In the rows, zero is written as 128.
Each row of numbers belongs to one of the elements below and depends on some of the facts about them. Some rows are named. Which element is each other row?

Named rows:
[126 134 127 132 120 106 123 128 141 120 131 140 123 125 134 134 136 131
 128 134 115 130 129 138 145 128 133 166 143 135 123 130 127 125 139 134
 118 121 116]: Z628
[129 124 128 122 137 129 135 125 143 122 131 123 134 135 119 122 138 126
 135 134 122 108 137 145 137 130 118 130 118 125 125 127 147 122 148 112
 134 134 133]: Z379
[125 127 129 126 138 103 135 125 145 119 136 128 138 127 132 128 136 123
 124 135 120 100 137 147 148 133 121 130 157 125 115 129 155 122 148 126
 131 126 117]: Z555
[126 128 130 103 138 134 137 126 130 121 128 133 113 131 126 128 139 120
 134 145 126 133 131 119 148 122 128 128 156 151 140 132 135 130 140 123
 108 130 115]: Z526
[129 124 133 104 140 146 139 123 130 123 122 126 110 139 117 123 143 124
 149 149 129 134 132 118 142 120 124 130 126 153 148 130 133 130 142 110
 112 136 125]: Z14
[128 125 125 119 128 128 134 127 137 124 127 124 128 135 119 125 136 129
 137 135 122 114 135 140 131 130 123 133 116 137 131 125 133 127 141 119
 126 133 133]: Z878
[119 125 130 115 129 105 144 121 132 121 132 142 130 121 134 134 130 123
 142 139 115 135 125 133 143 122 133 125 123 130 124 125 123 127 126 142
 131 127 113]: Z468
[125 123 129 124 136 134 130 125 133 123 125 129 128 129 118 129 137 130
 152 145 117 131 130 131 132 132 129 147 121 128 125 124 124 128 130 123
 129 136 131]: Z578
[123 129 130 111 125 111 142 125 137 123 132 139 123 132 128 127 131 128
 140 129 118 132 127 136 143 116 129 133  85 132 128 126 131 122 137 130
 136 128 128]: Z55
[126 137 130 123 116 155 127 131 141 122 130 136 146 146 136 141 130 126
 131 106 122 114 136 115 130 118 129 105 179 119 110 127 139 128 126 155
 113 124 126]: Z632
[122 128 126 121 128 110 136 126 134 121 132 134 129 123 132 133 134 126
 133 138 117 122 129 134 139 129 130 134 144 134 123 128 128 130 132 134
 124 127 115]: Z347
[128 125 132 144 139 144 132 138 135 121 120 138 132 144 133 140 132 134
 136 129 130 138 129 113 124 119 125 148 160 119 130 124 123 126 114 148
 130 135 129]: Z325
[129 140 131 133 103 112 124 133 143 122 128 141 134 147 146 136 135 132
 115 104 131 120 134 129 139 120 128 129 134 127 119 130 132 126 139 139
 118 119 119]: Z579
[131 129 126 124 143 148 121 140 133 121 128 119 121 132 117 122 136 136
 141 144 122 112 135 120 121 141 126 113 127 136 115 130 142 131 135 128
 126 134 135]: Z620
[129 130 137 127 120 147 125 157 124 121 122 135 133 147 144 141 125 129
 128 117 140 117 131 132 119 116 132  69  66 118 102 128 143 127 125 103
 142 131 130]: Z842
[122 131 121 128 121 109 128 132 133 123 133 133 134 123 132 133 133 132
 118 127 114 113 132 145 130 135 131 133 136 130 121 126 132 131 132 134
 127 127 126]: Z585
[123 132 129 129 124 108 128 124 140 121 132 142 124 125 135 135 134 129
 134 134 113 135 128 139 149 125 133 168 138 131 121 129 127 124 137 137
 124 123 116]: Z123
[123 135 120 107 110 108 129 132 120 126 125 133 115 125 132 135 131 130
 119 130 118 122 127 123 127 130 136 127 133 160 138 129 110 140 124 144
 108 122 119]: Z709
[130 131 124 152 142 126 118 150 137 119 126 140 123 142 146 143 132 135
 101 126 131 121 131 110 122 127 122 162 235 123 132 129 131 130 117 154
 119 127 121]: Z716
[125 122 134 129 156 150 131 131 131 118 128 133 123 125 119 127 134 135
 173 149 114 143 126 117 129 134 133 126 114 114 106 126 136 126 122 131
 136 139 126]: Z906

Some facts about the elements:
φ: uses; θ: refers to; η: belongs to class
Z109 φ Z504; Z111 φ Z436; Z123 φ Z807
Z14 φ Z526; Z146 φ Z842; Z161 φ Z325
Z166 φ Z378; Z170 φ Z544; Z173 φ Z844
Z18 φ Z308; Z196 φ Z613; Z229 φ Z400
Z232 φ Z597; Z239 φ Z394; Z254 φ Z43
Z264 φ Z111; Z287 φ Z852; Z291 φ Z511
Z304 φ Z232; Z308 φ Z166; Z325 φ Z622
Z327 φ Z90; Z330 φ Z963; Z344 φ Z916
Z347 φ Z822; Z35 φ Z347; Z352 φ Z509
Z356 φ Z9; Z379 φ Z541; Z381 φ Z55
Z394 φ Z579; Z397 φ Z468; Z400 φ Z709
Z409 φ Z878; Z429 φ Z534; Z43 φ Z986
Z434 φ Z573; Z436 φ Z498; Z438 φ Z103
Z44 φ Z990; Z463 φ Z812; Z472 φ Z793
Z498 φ Z773; Z501 φ Z185; Z503 φ Z736
Z504 φ Z841; Z509 φ Z438; Z51 φ Z641
Z519 φ Z699; Z526 φ Z87; Z527 φ Z356
Z541 φ Z409; Z543 φ Z84; Z544 φ Z66
Z548 φ Z582; Z555 φ Z379; Z572 φ Z14
Z578 φ Z519; Z579 φ Z352; Z582 φ Z123
Z585 φ Z287; Z597 φ Z229; Z606 φ Z918
Z607 φ Z51; Z61 φ Z327; Z613 φ Z173
Z616 φ Z871; Z618 φ Z170; Z620 φ Z591
Z624 φ Z366; Z628 φ Z254; Z632 φ Z503
Z641 φ Z239; Z643 φ Z993; Z66 φ Z726
Z683 φ Z429; Z699 φ Z854; Z7 φ Z381
Z709 φ Z643; Z715 φ Z784; Z716 φ Z501
Z726 φ Z632; Z736 φ Z794; Z745 φ Z798
Z746 φ Z527; Z773 φ Z53; Z784 φ Z434
Z787 φ Z970; Z793 φ Z397; Z794 φ Z606
Z798 φ Z18; Z800 φ Z818; Z801 φ Z578
Z812 φ Z624; Z816 φ Z555; Z818 φ Z787
Z822 φ Z7; Z829 φ Z572; Z841 φ Z44
Z844 φ Z61; Z852 φ Z745; Z854 φ Z472
Z87 φ Z618; Z871 φ Z402; Z878 φ Z304
Z885 φ Z628; Z9 φ Z683; Z90 φ Z35
Z906 φ Z117; Z916 φ Z585; Z918 φ Z344
Z946 φ Z109; Z96 φ Z906; Z963 φ Z964
Z964 φ Z548; Z97 φ Z816; Z986 φ Z746
Z989 φ Z616; Z990 φ Z463; Z103 θ Z397
Z117 θ Z397; Z132 θ Z816; Z146 θ Z822
Z158 θ Z316; Z158 θ Z693; Z170 θ Z918
Z170 θ Z970; Z239 θ Z829; Z239 θ Z716
Z239 θ Z591; Z244 θ Z746; Z244 θ Z918
Z244 θ Z970; Z250 θ Z44; Z304 θ Z693
Z304 θ Z97; Z308 θ Z250; Z308 θ Z397
Z316 θ Z397; Z316 θ Z44; Z325 θ Z746
Z325 θ Z158; Z327 θ Z103; Z327 θ Z622
Z327 θ Z117; Z327 θ Z830; Z327 θ Z989
Z343 θ Z745; Z343 θ Z829; Z352 θ Z830
Z356 θ Z746; Z378 θ Z746; Z381 θ Z316
Z397 θ Z746; Z400 θ Z117; Z434 θ Z158
Z434 θ Z591; Z434 θ Z504; Z438 θ Z519
Z438 θ Z977; Z438 θ Z829; Z44 θ Z746
Z44 θ Z918; Z44 θ Z830; Z463 θ Z746
Z463 θ Z812; Z463 θ Z117; Z503 θ Z641
Z503 θ Z400; Z504 θ Z973; Z511 θ Z746
Z511 θ Z964; Z511 θ Z918; Z519 θ Z989
Z519 θ Z970; Z53 θ Z397; Z53 θ Z622
Z53 θ Z940; Z541 θ Z90; Z572 θ Z746
Z572 θ Z918; Z579 θ Z308; Z591 θ Z316
Z591 θ Z87; Z597 θ Z926; Z611 θ Z90
Z611 θ Z829; Z632 θ Z316; Z632 θ Z55
Z632 θ Z239; Z641 θ Z816; Z644 θ Z693
Z644 θ Z989; Z683 θ Z378; Z693 θ Z746
Z710 θ Z250; Z710 θ Z543; Z715 θ Z591
Z716 θ Z746; Z717 θ Z117; Z787 θ Z964
Z787 θ Z830; Z798 θ Z693; Z800 θ Z543
Z812 θ Z746; Z812 θ Z963; Z816 θ Z693
Z822 θ Z693; Z822 θ Z989; Z829 θ Z746
Z829 θ Z918; Z829 θ Z693; Z830 θ Z918
Z830 θ Z378; Z841 θ Z844; Z842 θ Z918
Z844 θ Z989; Z844 θ Z591; Z85 θ Z746
Z85 θ Z400; Z854 θ Z829; Z854 θ Z97
Z885 θ Z103; Z885 θ Z918; Z90 θ Z798
Z926 θ Z316; Z926 θ Z400; Z964 θ Z746
Z964 θ Z316; Z964 θ Z622; Z97 θ Z244
Z97 θ Z543; Z970 θ Z511; Z986 θ Z244
Z986 θ Z378; Z986 θ Z940; Z989 θ Z918
Z989 θ Z378; Z103 η drabem; Z109 η drabem
Z111 η drabem; Z117 η gesta; Z123 η flagifor
Z132 η fuve; Z14 η drabem; Z146 η gesta
Z158 η gesta; Z161 η drabem; Z166 η fuve
Z170 η drabem; Z173 η drabem; Z18 η drabem
Z185 η fuve; Z196 η gesta; Z229 η drabem
Z232 η fuve; Z239 η drabem; Z244 η zuplus
Z250 η skesem; Z254 η skesem; Z264 η drabem
Z287 η gesta; Z291 η fuve; Z304 η gesta
Z308 η zuplus; Z316 η flagifor; Z325 η drabem
Z327 η drabem; Z330 η flagifor; Z338 η drabem
Z343 η fuve; Z344 η gesta; Z347 η fuve
Z35 η fuve; Z352 η drabem; Z356 η drabem
Z366 η fuve; Z378 η skesem; Z379 η drabem
Z381 η drabem; Z394 η drabem; Z397 η fuve
Z400 η flagifor; Z402 η drabem; Z409 η drabem
Z429 η skesem; Z43 η drabem; Z434 η fuve
Z436 η fuve; Z438 η zuplus; Z44 η gesta
Z463 η flagifor; Z468 η fuve; Z472 η gesta
Z498 η gesta; Z501 η fuve; Z503 η fuve
Z504 η gesta; Z509 η drabem; Z51 η skesem
Z511 η fuve; Z519 η flagifor; Z526 η skesem
Z527 η drabem; Z53 η flagifor; Z534 η gesta
Z541 η drabem; Z543 η gesta; Z544 η zuplus
Z548 η flagifor; Z55 η zuplus; Z555 η fuve
Z572 η fuve; Z573 η fuve; Z578 η drabem
Z579 η flagifor; Z582 η gesta; Z585 η skesem
Z591 η drabem; Z597 η drabem; Z606 η drabem
Z607 η drabem; Z61 η gesta; Z611 η skesem
Z613 η skesem; Z616 η fuve; Z618 η skesem
Z620 η gesta; Z622 η drabem; Z624 η skesem
Z628 η flagifor; Z632 η skesem; Z641 η zuplus
Z643 η flagifor; Z644 η fuve; Z66 η gesta
Z683 η flagifor; Z693 η fuve; Z699 η gesta
Z7 η fuve; Z709 η fuve; Z710 η skesem
Z715 η zuplus; Z716 η skesem; Z717 η fuve
Z726 η drabem; Z736 η fuve; Z745 η skesem
Z746 η zuplus; Z773 η fuve; Z784 η flagifor
Z787 η drabem; Z793 η drabem; Z794 η flagifor
Z798 η skesem; Z800 η flagifor; Z801 η gesta
Z807 η fuve; Z812 η gesta; Z816 η drabem
Z818 η drabem; Z822 η drabem; Z829 η zuplus
Z830 η flagifor; Z84 η fuve; Z841 η drabem
Z842 η gesta; Z844 η fuve; Z85 η drabem
Z852 η drabem; Z854 η drabem; Z87 η gesta
Z871 η drabem; Z878 η drabem; Z885 η drabem
Z9 η drabem; Z90 η flagifor; Z906 η gesta
Z916 η gesta; Z918 η skesem; Z926 η drabem
Z940 η drabem; Z946 η drabem; Z96 η fuve
Z963 η gesta; Z964 η fuve; Z97 η flagifor
Z970 η gesta; Z973 η zuplus; Z977 η drabem
Z986 η fuve; Z989 η gesta; Z990 η skesem
Z993 η gesta

Which element is each row?
No name comes twice in this set of rows, the named rows included.
[130 137 138 154  97 123 106 149 133 118 122 146 140 142 162 157 132 123
 111 118 136 124 133 150 143 115 135 129 113 112  99 132 136 124 135  84
 130 117 111] | Z830
[131 125 143 155 133 182 106 159 126 115 117 132 143 139 138 148 132 132
 147 137 136 129 134 130 121 129 138  99  83 105  84 130 138 126 124  91
 134 133 122] | Z989
[131 129 128 134 145 141 130 155 134 121 125 132 122 149 139 133 129 140
 124 123 134 123 129 103 112 120 121 115 156 123 125 127 140 129 115 150
 135 133 136] | Z812
[132 133 134 148 117 135 112 155 133 120 121 142 129 147 150 150 128 132
 111 122 137 127 131 133 129 115 129 143 127 119 117 130 135 125 126 108
 134 126 124] | Z244
[129 130 121 135 143 107 126 142 138 122 129 137 105 133 135 136 131 136
 111 139 120 133 126 124 131 121 121 187 183 138 145 128 130 126 126 145
 130 129 132] | Z746
[129 130 136 120 123 146 132 150 126 123 123 132 134 149 139 133 128 132
 132 112 138 119 131 122 117 117 130  66  66 123 106 127 142 127 125 117
 137 131 131] | Z970

Now the same elements, written a new way:
Some elements and their rows:
[ 96 122 145 109  83 199 122 107 144 157 129 141 141 166 162 110 124 169
  76  77 131 115  97 142 141 151 148 174]: Z511
[142 131 135 134 119 137 138 106 128 156 126 135 132 146 140  92 116 190
  59  89 125  94 138 130 127 127 135 127]: Z85
[122 117 111 140 141 129 146 147 141 114 121 126 124 118 128 148 127 117
 143 143 137 138 124 123 113 119 142 127]: Z784
[168 131 170 136 134  94 108  84 119 163 142 120 102 124 143 109 139 122
 137 106 111  96 148 106 184 132 120 100]: Z591
[175 119 142 174 115  80 125  65 104 189 110 119  82 101 195 109 137 140
 104  84 142 123 115  94 178 105 145 105]: Z117
[127 110  99 139 126 146 118  91 137 144 112 134 113 125 166 104 116 171
  87 109 161 116 133 122  95 120 147 130]: Z463
[101 145 130  85 137 139  62  96 141 103 159 130 117 149  94  91 119 112
 162 144  68  56 161 109 109 154  91 117]: Z822
[ 60 130 132  81 106 191  76 100 136 153 150 127 128 197 154 123 142  84
 182  97 120 149 111 153 151 171 118 172]: Z989
[152 127 135 118 147 101 145 158 123 121 144 106 133 151  96 132 146 128
 119 155 134 139 105 143 118 128 111 129]: Z606
[127 149 146 144 115 130 159 157 136 138 115 128 147 105 129 137 122 122
 126 131  94 139 112 114 138 121 125 107]: Z55
[118 137 128  95 136 124  56 122 149 119 156 125 148 136  80 107 133 146
 153 140 112  43 209  95  95 151  78  88]: Z816
[ 79 134 142 117 101 181 122 122 137 163 137 130 128 180 158 128 138 105
 144  83 107 138 103 143 162 152 136 161]: Z842
[131 121 151 141 109 135 154 162 139 117 126 132 135 102 118 147 129 125
 121 129 116 117 113 115 152 128 139 127]: Z185
[ 89 126 108 109 103 181 104  76 119 159 123 140 121 174 178  99 122 148
 102  80 150 157 105 157 124 141 144 171]: Z44
[119 130 129 161 121 133 161 165 131 131 121 131 132 118 125 138 134 119
 133 117 114 124 123 118 141 121 137 112]: Z534
[152 135 136 147 155  97 128 148 129 139 119 114 146 140  86 143 126 122
 120 161 132 125 111 166 114 141 129 151]: Z726
[125 123 110 116 137 115 162 168 119 110 145 114 117 147 124 126 153 124
 136 140 138 160 108 108 107 110 104 101]: Z745
[121 117 114 139 141 132 146 148 142 115 123 126 124 119 128 149 126 117
 142 144 137 136 123 123 113 117 141 127]: Z330
[126 118 114 125 128 113 150 168 122 118 138 107 122 143 115 133 157 122
 132 144 146 148  96 111 105 121 109 114]: Z344
[144 137 148 136 139 116 167 155 125 123 132 129 135 131 112 133 128 127
 118 125 106 126 129 137 153 123 136 121]: Z940

Name these rows:
No name comes twice in this set of rows, the named rows included.
[122 141 137 117 121 133  85 104 131 135 126 124 137 108 135 113 127 120
 154 141 123 120 147 109 114 144  92  97] | Z641
[125 126 119  99 116 111 127 146 133 110 128 136 153  99 123 190 123 141
 137 140 146 146 149 114 135 107 138 146] | Z232
[141 131 138 111 141 121 107  97 116 123 140 130 120 138 125 110 128 118
 138 127 127 128 146 141 143 137 120 128] | Z841
[134 114 120 141 144 115 139 162 150 128 126 106 126 139 119 150 144 119
 135 157 147 134  97 123 100 127 128 130] | Z794
[143 114 138 133 123 114 126 153 137 124 124 110 139 118 101 152 139 122
 125 164 149 127  91 133 113 139 123 147] | Z736
[126 127 133 148 114 121  80 109 142 157 135 120 118 114 127 103 142 140
 143 111 115  44 172  72 121 139  98  75] | Z158
[152 113 119 125 135  89  98  71 127 161 123 123 103 109 182 154 130 139
 137 111 163 137 153  95 145 102 143 123] | Z400
[136 133 139 147 125 114 125  97 120 175 125 122 108 140 168 119 137 119
 132  92 121 131 124 117 162 125 133 116] | Z250
[ 90 133 110 132  98 181 141 116 141 177 121 138 143 182 163  88 119 201
  53  62 127 106 119 133 100 131 140 140] | Z378
[ 98 134 101  99 117 116  67 122 143 143 142 129 153 129 124 157 135 147
 161 122 134  93 195  88 109 125 106 110] | Z304
[129 123 111 116 137 110 162 169 122 118 145 107 118 153 120 126 158 126
 134 140 140 159 104 112 106 113 104 102] | Z585
[ 78 145 123  93  96 193  70 101 154 155 128 132 164 161 138  93 118 169
 108 112 123 100 142 132  78 163  95 131] | Z829
[145 136 132 136 151 108 136 141 124 123 123 126 142 129  97 138 118 120
 124 151 125 132 128 160 123 131 135 141] | Z14
[134 119 115 139 126 181 132  97 117 126 112 155 142 138 139  62 109 200
  55  94 172 119 165 168  97 140 130 123] | Z356
[120 120 113 133 138 124 145 153 145 120 125 127 130 120 134 163 126 123
 141 137 133 138 134 117 120 112 145 127] | Z643

Now the same elements, written a new way:
Known rows:
[141 133 129 127 122 117 126 137 133 127 122 151 115 139 137 141 127 128
 163 127 121 120 141 133 124 124 134 145 153 130 120 127]: Z885
[135 125 132 127 128 128 129 126 121 132 124 124 122 136 148 134 133 139
 129 123 122 120 139 129 113 135 121 120 125 118 126 107]: Z926
[138 126 113 122 129 127 129 139 142 139 124 150 127 132 139 116 121 121
 142 127 114 137 140 127 124 108 132 142 129 127 115 125]: Z53
[133 124 123 137 129 126 115 120 137 119 126 126 138 142 118 111 127 111
 137 115 136 136 125 147 138 119 117 162 134 119 128 145]: Z250
[141 128 126 127 118 124 134 146 134 131 123 157 120 144 139 139 121 126
 151 128 115 121 141 133 125 113 137 137 139 129 114 121]: Z356
[128 135 133 123 135 128 128 127 129 125 128 127 134 124 131 129 123 131
 124 131 129 135 127 127 128 123 131 120 124 129 131 133]: Z472
[137 132 140 143 123 116 105 137 116 145 156 107 117 151 109 139 130 121
 131 144 132 124 133 132 122 140 142 122 121 132 138 117]: Z18
[125 129 123 126 131 131 128 125 127 127 130 128 130 117 126 114 122 127
 126 130 129 139 131 122 128 125 128 129 123 129 129 127]: Z123
[123 129 123 124 132 132 128 126 128 129 128 128 128 115 126 117 124 127
 128 129 126 139 128 124 130 124 127 128 123 129 130 127]: Z548
[127 129 128 123 119 134 132 129 117 107 130 125 122 130 132 131 134 128
 139 130 133 133 126 129 126 132 115 116 132 127 145 122]: Z379
[128 133 139 133 142 143 123 108 112 110 135 100 140 131 126 130 132 129
 124 111 142 132 119 141 118 139 107 118 110 119 144 125]: Z622
[138 132 126 136 128 120 104 122 135 145 153 116 121 142 117 131 133 126
 119 143 127 140 141 119 118 134 138 114 121 125 134 128]: Z287
[129 131 137 131 129 134 131 124 122 119 128 127 132 132 127 138 124 131
 134 123 131 124 125 135 128 129 125 123 128 130 130 126]: Z509
[126 125 128 133 132 128 127 129 126 127 124 126 130 129 129 123 128 123
 125 125 130 129 123 125 130 130 126 126 129 128 135 131]: Z436
[127 130 117 113 125 134 135 108 139 135 125 125 126 124 134 142 153 138
 102 121 124 119 118 126 134 131 109 130 108 127 116 141]: Z66
[141 130 119 135 128 125 111 113 139 142 148 121 124 139 117 130 135 131
 113 135 127 141 140 112 118 133 132 116 121 123 130 132]: Z916
[124 133 135 135 143 130 132 127 132 134 120 135 142 113 125 114 105 131
 130 122 127 135 130 130 127 120 141 136 127 133 117 129]: Z643
[127 137 132 122 134 124 126 123 129 125 129 122 129 122 132 129 129 132
 128 132 128 132 130 127 126 127 132 123 127 129 132 131]: Z620
[125 132 131 123 130 131 132 132 130 125 128 131 140 126 135 123 118 129
 118 128 124 136 125 129 131 116 132 115 118 130 127 131]: Z534
[144 121 117 133 122 135 122 102 139 131 142 129 119 143 120 146 145 134
 112 119 130 127 136 117 121 142 116 123 123 120 121 130]: Z606

Name these rows:
No name comes twice in this set of rows, the named rows included.
[137 121 125 128 106 130 139 150 129 131 119 159 129 153 147 131 117 125
 130 134 110 124 140 135 134 106 131 129 131 128 109 111] | Z381
[134 126 118 116 113 128 141 129 140 138 121 145 113 137 136 160 152 130
 131 122 119  99 123 137 138 123 112 155 120 131 102 136] | Z170
[110 118 116 123 116 124 151 159 149 143 130 162 119 107 106 128 116 125
 136 143 126 117 113 107 136 122 165 122 143 143 124 135] | Z611
[133 129 114 119 128 123 133 141 140 142 121 151 124 128 141 119 121 127
 146 130 113 135 142 119 120 114 135 138 131 127 117 120] | Z463
[106 126 154 146  81 132 112 111  77 118 110 105 142 128 137 110 110 147
  45 173 134 146 142 150 193 134 117 107 146 134 106 128] | Z504
[132 135 142 131 147 139 120 104 114 106 136  96 136 130 123 133 137 130
 131 109 144 131 117 141 118 142 104 121 112 122 148 129] | Z940
[137 129 128 130 118 125 135 144 138 126 129 158 124 136 121 144 118 122
 155 127 126 122 131 132 136 114 143 141 143 137 120 137] | Z854
[141 131 128 128 125 121 130 138 132 130 121 150 118 141 140 139 125 131
 154 126 119 119 141 132 124 120 135 142 146 129 120 123] | Z327
[ 90 122 164 153  70 148 105  88  51 105 112  71 152 120 120 102 119 155
   5 173 149 155 137 163 208 148  98  98 136 133 111 121] | Z973
[126 126 139 135 116 135 128 124 111 122 124 122 132 138 131 133 124 133
 109 133 130 127 130 139 140 131 119 119 128 129 122 118] | Z591
[132 122 118 128 122 117 134 149 139 142 119 152 120 133 135 129 123 123
 135 135 119 122 133 118 130 118 143 135 142 133 119 128] | Z644

